Each row has a name. Each piece below is followed by the name of the row it came from. Each question is about the rows just above it.

[123 150  92 123  79 101 129 128] -> (39)
[123 150  92 123  57 101 129 128] -> (139)
[150  92 122 150  57 135 130 154] -> (14)
which: [123 150  92 123  57]
(139)
Which row holds [123 150  92 123  79 101 129 128]?
(39)
which: [123 150  92 123  57 101 129 128]
(139)
which: [122 150  57 135 130]
(14)

[ 68  81 186 140] : (16)
[134 178 164 104] : (39)
[172 188 120 112] : (208)
[118  83  64  63] : (14)
[ 88 149 104  80] : (162)
[134 178  75  63] : (189)
[ 73  78 127 102] : (153)
[167  93 187 179] : (178)
[123  67 162 155] : (139)
[189 174 179 156] : (53)
[188 118  86  64] : (24)
[ 58  68  78 186] : (17)
which: [118  86  64]
(24)
[86 64] is in which row?
(24)
which: [ 68  78 186]
(17)
which: [134 178 164]
(39)
which: [172 188 120]
(208)

[127 190  94 143 135 134 131  99 103 105 120  97 160 128 133 121  97 109
 165 161 115] : (189)
[155 127 144  92 123 106 122 144 125 155 131 152  99 117  71 148 140 145
 104  92 126] : (153)
[170  68 137  94 103 156 123 165 135 118 120 133 134 126  86 141 178  52
 132 155 150] : (14)
[168 122 170  68 137  94 100 156 123 165 148 161  76 107  74 151 154 152
 118  73 130] : (53)
[107 117 130 153 136 134 131  99 117  90 140 108 143 151 161 124 115 119
 167 155 128] : (24)
which: [170  68 137  94 100 156 123 165]
(53)
which: [107 117 130 153 136 134 131  99 117  90 140 108 143 151 161 124 115 119
 167 155 128]
(24)
Which row holds [151 161 124 115 119 167]?
(24)
[133 134 126  86 141 178  52] is in which row?
(14)
which: [ 68 137  94 100 156]
(53)
[118 120 133 134 126  86 141 178  52 132] is in which row?
(14)
The row with [134 131  99 103 105 120  97 160] is
(189)

[101 131 134  80 150 124 133 131 131] : (208)
[101 131 124 150 133  80 134 131 129] : (153)
[122 131 134 120 139 144 131 146 169] : (53)
[ 99 125 137 134 119 152 132 158 184] : (189)
[103  99 126 137 138 136 133 133 131] : (16)
[101 131 124 150 133  80 134 131 129] is in which row?
(153)
[ 99 126 137] is in which row?
(16)
The row with [101 131 134  80 150 124 133 131] is
(208)
Which row holds [125 137 134 119 152 132 158]?
(189)
Where do [131 124 150 133  80 134 131 129] appear?
(153)
which: [ 99 126 137 138 136 133]
(16)

[105 169 150 105  87 159 105 106] = (17)
[111 145 104 159 104  86 150 118] = (24)
[128 116 128 128 128 128 128 127] = (162)
[110 154 145 110  96 152 110 130] = (53)
[ 90 182 163  92  62 177  90 116] = (208)
[119 126 150  87 159 105 119 124] = (16)
[102 165 152 102  82 162 102 132] = (178)
[104 171 150 104  86 159 104 120] = (189)
[134 118 123 135 139 120 134 142] = (139)
Which row holds [150 104  86 159 104]?
(189)
The row with [150 105  87 159] is
(17)
Which row holds [150 104  86]?
(189)

[123 159 150 106 125 134 144]  (208)
[109 115 148  90 122 117 132]  (14)
[115  75 118 121 173 100 111]  (153)
[159 134 118 138  99  90  87]  (53)
[127 136 118 131 114 138 126]  (139)
[156 111 158  94 150 129 110]  (16)
[144 122 160 134  93 140 132]  (189)
[144 106 146  85 154 134 108]  (178)
[104 117 138 124 200 163 102]  (39)
[150 136 125 106 150 184 175]  (162)
which: [118 131]
(139)
which: [150 106 125 134]
(208)
Which row holds [156 111 158  94 150 129]?
(16)
which: [125 106 150]
(162)
Which row holds [136 118 131]?
(139)
which: [106 146  85 154]
(178)

[161 130 107 106  90] = (189)
[157 125 118 121 112] = (153)
[193 124  83 126 171] = (24)
[169  76 155 165 151] = (16)
[193 124  83 126  87] = (178)
[178 117 112  68 103] = (53)
[ 76 155 169 152 143] = (208)
[155  76 169  88 142] = (39)
[190 126 121  90 128] = (17)
Where do [ 76 155 169] appear?
(208)
which: [193 124  83 126 171]
(24)

[116  77  45 149 134 126 122 122 180] -> (24)
[184 116  75 121 131 128 118 120 178] -> (153)
[148 129  84 117 109 136 122 122 159] -> (16)
which: [184 116  75]
(153)
which: [118 120 178]
(153)
Which row holds [116  75]?
(153)

[ 83 134  92  99 150 116 109  72 109 160 103  88 127  95 125 141 123 145
 147 142 147 109 113 130] -> (153)
[ 90 116 101  94 142  81 141  55 145 169 144 109 103 131 186  92 157 132
 162 153  98 152  78 136] -> (178)
[ 90 116 101  94 142  81 141  55 145 169 144 109 139 147 123 147 142 145
 174 147 123  95 141 136] -> (24)
[ 83 134  92  99 150 116 109  72 109 160 103  88 127  95 125 141 123 145
 174 142 147 109 113 130] -> (53)
which: [ 95 125 141 123 145 147 142 147 109 113]
(153)
The row with [123 145 174 142 147] is
(53)
[ 90 116 101  94 142  81 141  55 145 169 144 109 103 131 186  92 157 132
 162 153  98 152  78 136] is in which row?
(178)
which: [141  55 145 169 144 109 103 131 186  92 157]
(178)

[188  75 116 117 108  68 131 141] : (16)
[188  75 122 117 108  68 131 141] : (53)
[100  94  82 107 117  83  91 125] : (24)
[108 135 143  99  89 120 121  94] : (162)
[143  99  86 100  86  67  77  90] : (17)
[157  89  76 118 116  63 128 150] : (153)
[151  95 158 125 112  63 150 128] : (39)
[ 99 151 133 150 104 125 162 117] : (139)
[140 125 117  91  86 109 139 117] : (14)
Where do [143  99  89] appear?
(162)
which: [ 63 128 150]
(153)
which: [108 135 143  99  89 120 121]
(162)

[ 82 104 116 147 176 104 122 163 113] : (53)
[119 133  95 152 157 193 138 168 119] : (178)
[137 131 116 196 150 199 136 170 133] : (14)
[ 80 161 156  86  84 122 112 166 123] : (39)
[189  97 106 204 104 167 151 180  58] : (24)
[ 86 177 115 163 162  74 118 122 133] : (139)
[162 109 108 216  69 145 104 191 113] : (17)
[110 141 100 149 166  56 145 172 107] : (208)
[142 127 104 172 142 163 124 215  79] : (16)
[ 73  96 147 156  49 154 149 191 105] : (162)
[ 74 106  81 161 156  86 165 161 125] : (189)
[176 104 122 163] is in which row?
(53)
Which row holds [163 162  74]?
(139)
[ 86 165 161] is in which row?
(189)
Which row holds [ 80 161 156  86  84 122 112 166 123]?
(39)
which: [145 104]
(17)
Which row holds [ 81 161 156  86]?
(189)
which: [145 104 191]
(17)

[129 118 105 147 150 124 109 157 111 150 147 159  98 135 142 173  94 144
  98 111 107] = (24)
[121 112 143 110 147 108 109  95 135 103 137  97 166 121 148 176 173 148
 140 127 120] = (14)
[164  90 137  87  70 174 128 113 145 161 112 156 158  78 217 107 143 107
 152 189 138] = (162)
[118  58 147 121 155  87  66 108  78 107 161 107 112 145 158 217 143 156
 111  92 117] = (153)
The row with [155  87  66 108  78 107 161 107 112 145 158 217] is
(153)
[ 78 107 161 107 112 145 158 217 143 156] is in which row?
(153)
The row with [ 98 135 142 173  94 144  98 111] is
(24)
The row with [145 158 217 143 156 111  92 117] is
(153)

[115 132  57 149 151 148] : (14)
[108 128 139 140 136 136] : (189)
[128 139 138 136 136 136] : (162)
which: [139 138 136]
(162)
which: [140 136 136]
(189)
which: [128 139 140 136]
(189)

[124 142 139 149 165 163 130 142 172  88 145 185 144 153] : (153)
[131 114 112 145 145 103 145 145 125 100 119 169 126 146] : (17)
[100 138 133 156 165 130 163 172 142  93 124 187 135 166] : (16)
[121 165 156 163 133 130 172 138 187  93 124 142  95 155] : (14)
[195 134 142 120 116 145 116 118 116 166 140 100 133 118] : (178)
which: [124 142 139 149 165 163 130 142 172  88 145]
(153)
which: [138 133 156 165 130 163 172 142  93 124 187]
(16)
The row with [142 139 149 165 163] is
(153)
Where do [103 145 145 125 100 119 169 126] appear?
(17)
which: [130 163 172 142]
(16)
which: [165 156 163 133 130 172]
(14)

[ 59 131 135 125 120]  (14)
[108 146 101 129 134]  (24)
[157 165  93 101 115]  (17)
[121 123 125 135 120]  (139)
which: [125 135]
(139)
which: [135 125 120]
(14)

[ 91  62 183  64 138]  (139)
[115 183  62  90  95]  (153)
[ 93  69 160  90  51]  (208)
which: [183  62  90]
(153)
which: [ 93  69 160]
(208)
which: [ 62 183]
(139)

[131  84 131 142 123 132 122 147 121 131 193 152 145 128 128 191 138 124] : (16)
[110 129  78 139 136  62 147 147 209 108 138 138 138 113 122 137 114 108] : (39)
[142 134 139 139  75 135 117 103 108 143 103 118 134 118 197 109 134 151] : (178)
[109 128  91 139 134  74 144 145 206 107 136 133 138 118 131 131 111 110] : (24)
[ 97 112 108 116 135 136 128 112 118 119  66  99 112 146 125  65 111 123] : (162)
[146 107 163 107 132 171 114 125  67 148 149 130 113 138 114 140 144 143] : (53)
[119 151 130 107 151 130 121 125 131 119  96 112 108 137 101  95 114 124] : (153)
[138 128 120 157  70 115 125 121 133 138 124 127 149 109 209 127 134 148] : (14)
[130 116 150 154 106 156 113 115  99 127 142 135 152 125 174 144 129 124] : (139)
[129 123 135 104 185 140 133 135 126 130 138 122 110 133  69 130 127 123] : (17)
[113 115  99] is in which row?
(139)
Where do [125 121] appear?
(14)
Which row holds [146 125  65]?
(162)
which: [ 96 112 108]
(153)

[193 175  67 182 189]  (208)
[ 63  95  75 177 166]  (16)
[ 73 196 175  65  40]  (189)
[ 70 118  78 183 132]  (178)
[175 193  67  66 194]  (139)
which: [196 175]
(189)
The row with [67 66] is
(139)
which: [193 175  67]
(208)
Which row holds [193 175]?
(208)
The row with [ 70 118] is
(178)

[144 133 131 122 116 126 134 103 134 118 136 120 134 137  98 117  99 144
 149  88 139 118 131 156 119 114 154 130 139 105 131 125 117 118 136  94
 133 175 128 106 133 122 131 128  95 140 112 120 142  84 145 139 107 143
 196 164 109 151] -> (14)
[169  91 119 101 166 167 121 157 116 129 131 124 127 127 149 120  73 159
 130  92 181 137 141 139 120 141 128 105 162 109 140 114 147 100 127 117
  96 137  80 124 162 153 135  63 142 108 165 103 101 153 160 142 144 141
 132 117 155 130] -> (24)
[132 112 132 117 128 116 135  99 139 124 122 149 115 115 117 124  88 150
 133  99 139 101 129 118 119 115 130 116 139 106 141 136 114 106 138 106
 111 145 130 115 144 118 118 114 114 111 133 128 147  98 133 142 128 145
 163 146 131 149] -> (16)
[132 133 149 121 129 133 135 130 139 125 130 116 143 142  89 133 118 145
 151  83 142 121 122 160 126 121 135 131 133 112 127 133 118 116 109  95
 139 153 115  91 134 126 136 129 105 133 107 121 137  98 142 140 124 136
 187 153 115 151] -> (139)
[135 142 116 109 105 105 124 131 142 115 116 131 109 116 139 126  69 173
 132  87 138 107 142 127 126 126 133 123 135 109 119 127 121 120 123 108
 109 141 139 129 144 132 129 114 119 125 121 113 134 117 143 154 130 144
 162 140 123 152] -> (17)
[105 158 101 109 135 134 132 141 157 127 132 124 145 159  96 142 119 142
 160  76 146 118 140 173 126 113 119 134 134 107 128 135 110 122  96  98
 137 142 107  76 128 118 136 131 101 136  85 138 144 105 149 141 123 121
 193 159 107 142] -> (39)
[127 116 148 113 135 114 131 136 140 131 112 130 136 120  94 138 118 147
 138  88 144 112 113 129 131 127 118 120 131 111 134 142 116 109 105 105
 124 131 114  96 147 126 129 117 120 113 126 122 138 108 140 133 147 137
 155 139 134 153] -> (178)
[120 124 132 115 122  82 126  92 157 118 105 158 101 108 128 125  72 157
 134  89 121  85 148 107 125 107 124 122 130  95 134 139  95 122 136 110
  98 142 162 121 140 103 115 129 101 122 101 140 168  84 139 140 128 138
 168 162 115 156] -> (162)
which: [105 158 101 108]
(162)
Where do [134 142 116 109 105 105 124 131] appear?
(178)

[122 143 132  76 115 126 135 108 114 138 203 198 125 128  70 123 140 122] = (162)
[133 121 136 170 149 141 135 132 142 136  66  67 121 123 177 143 113 144] = (139)
[138 113 119 134 120 138 152 140 128  72 125 122 130 132 133 116 136 117] = (53)
[145 128 183 122 132 143 135 108 128 136 137 135 145 136 138 141 125 136] = (189)
[115 142 106  98 115 118 135 115 121 137 163 165 141 138  96 119 137 108] = (24)
[120 147 121  82 110 121 136 110 111 137 192 189 133 134  74 120 138 119] = (178)
[112 132 111 145 145 138 152 128 140 156 109 106 141 136 145 138 114 142] = (208)
[115 142 106  98 115 118 135 115 121 137 163 165 141 138  96 119 137 119] = (14)
[151 122 209 125 135 144 124 111 127 124 132 132  71  70 123 138 122 135] = (39)
[124 130 147 130 141 142 149 115 134 152 127 127 115 120 130 141 123 143] = (16)
The row with [115 142 106  98 115 118 135 115 121 137 163 165 141 138  96 119 137 108] is
(24)
Where do [141 136 145 138] appear?
(208)
which: [115 142 106  98 115 118 135 115 121 137 163 165 141 138  96 119 137 119]
(14)
The row with [138 152 128 140] is
(208)

[128 128 130 129 128 144 118 146  78 144] = (24)
[201 198 128 129  69 117 143 115 128 136] = (139)
[201 198 128 129  69 117 143 138 128 122] = (53)
The row with [144 118 146  78] is
(24)
Where do [201 198 128 129  69 117 143 138 128 122] appear?
(53)
[128 129  69 117 143 138 128] is in which row?
(53)

[107 154 114 151 131 152  99 152 148 109 117 152 117 131 118 124 146 103
 159  95 156 115 146 123 103] = (17)
[ 76 139 154 149 115 138 119 142 142 143 166 140 156 174 145  80 134 186
 143 145 143 167 127 142  71] = (24)
[119 133 154  95 113 136 201 132 131 164 157 123 150 156 125 109 130 186
 125 174 133 163 124 132 127] = (178)
[177 132 140 108  95 142 178 143 157 133 115 154 113 143 122 115 155 119
 158 104 154 142 142 112 115] = (208)
[178 143  96 102 128 137 177 132 140 110  95 145 108  99 110 174 142  80
 140 104 136 106 139 114 190] = (153)
which: [177 132 140 110  95]
(153)
which: [145 108  99 110 174]
(153)

[115  98 128 130 123 109 114 123 117 144 131 124 120 123 152 116 115 130
  59 139 137 147 143 119 142 119 121 136] : (14)
[147 142 125 145 119 111 121  97 132 131 123 116 112 123 140 136 121 112
 133 136 123 130 122 115 136 132 113 145] : (153)
[135 128 127 124 128 104 115  98 128 130 123 110 114 123 117 144 135 131
 133 126 122 108  96 119 126 143 168  73] : (208)
[130 121 126 117 133 105 115 101 127 128 122 108 117 122 109 146 141 120
  57 124 123 102  90 122 123 146 105 152] : (17)
[157 160 132 161 109 142 127 117 128 115 127 128 124 127 156 108 112 126
 164 136 143 153 151 120 143 114 125 131] : (189)
[135 128 127 124 128 104 115  98 128 130 123 110 114 123 117 144 131 135
 133 126 122 108  96 124 121 149 105 154] : (162)
[157 164 134 161 107 146 128 120 128 114 129 130 126 129 158 106 110 132
 123 134 145 155 154 120 143 112 126 128] : (53)
[135 128 127 124 128 104 115  98 128 130 123 110 114 123 117 144 135 131
 133 126 122 108  96 119 126 143 106 150] : (24)
[135 128 127 124 128 104 115  98 128 130 123 110 114 123 117 144 135 131
 133 126 122 108  96 119 126 143 106 150] is in which row?
(24)
which: [115  98 128 130 123 110 114 123 117 144 131]
(162)

[ 75 168 140 129] -> (16)
[ 75 111 110  79] -> (14)
[ 62 117 109  75] -> (17)
[ 62 145 208 168] -> (208)
[ 75 105  83  59] -> (178)
[102 161 117 138] -> (153)
[ 75 168 208 145] -> (189)
[103  83  59  70] -> (162)
[196  89 166 139] -> (39)
[164  66 128 127] -> (53)
which: [168 208 145]
(189)
The row with [105  83  59] is
(178)

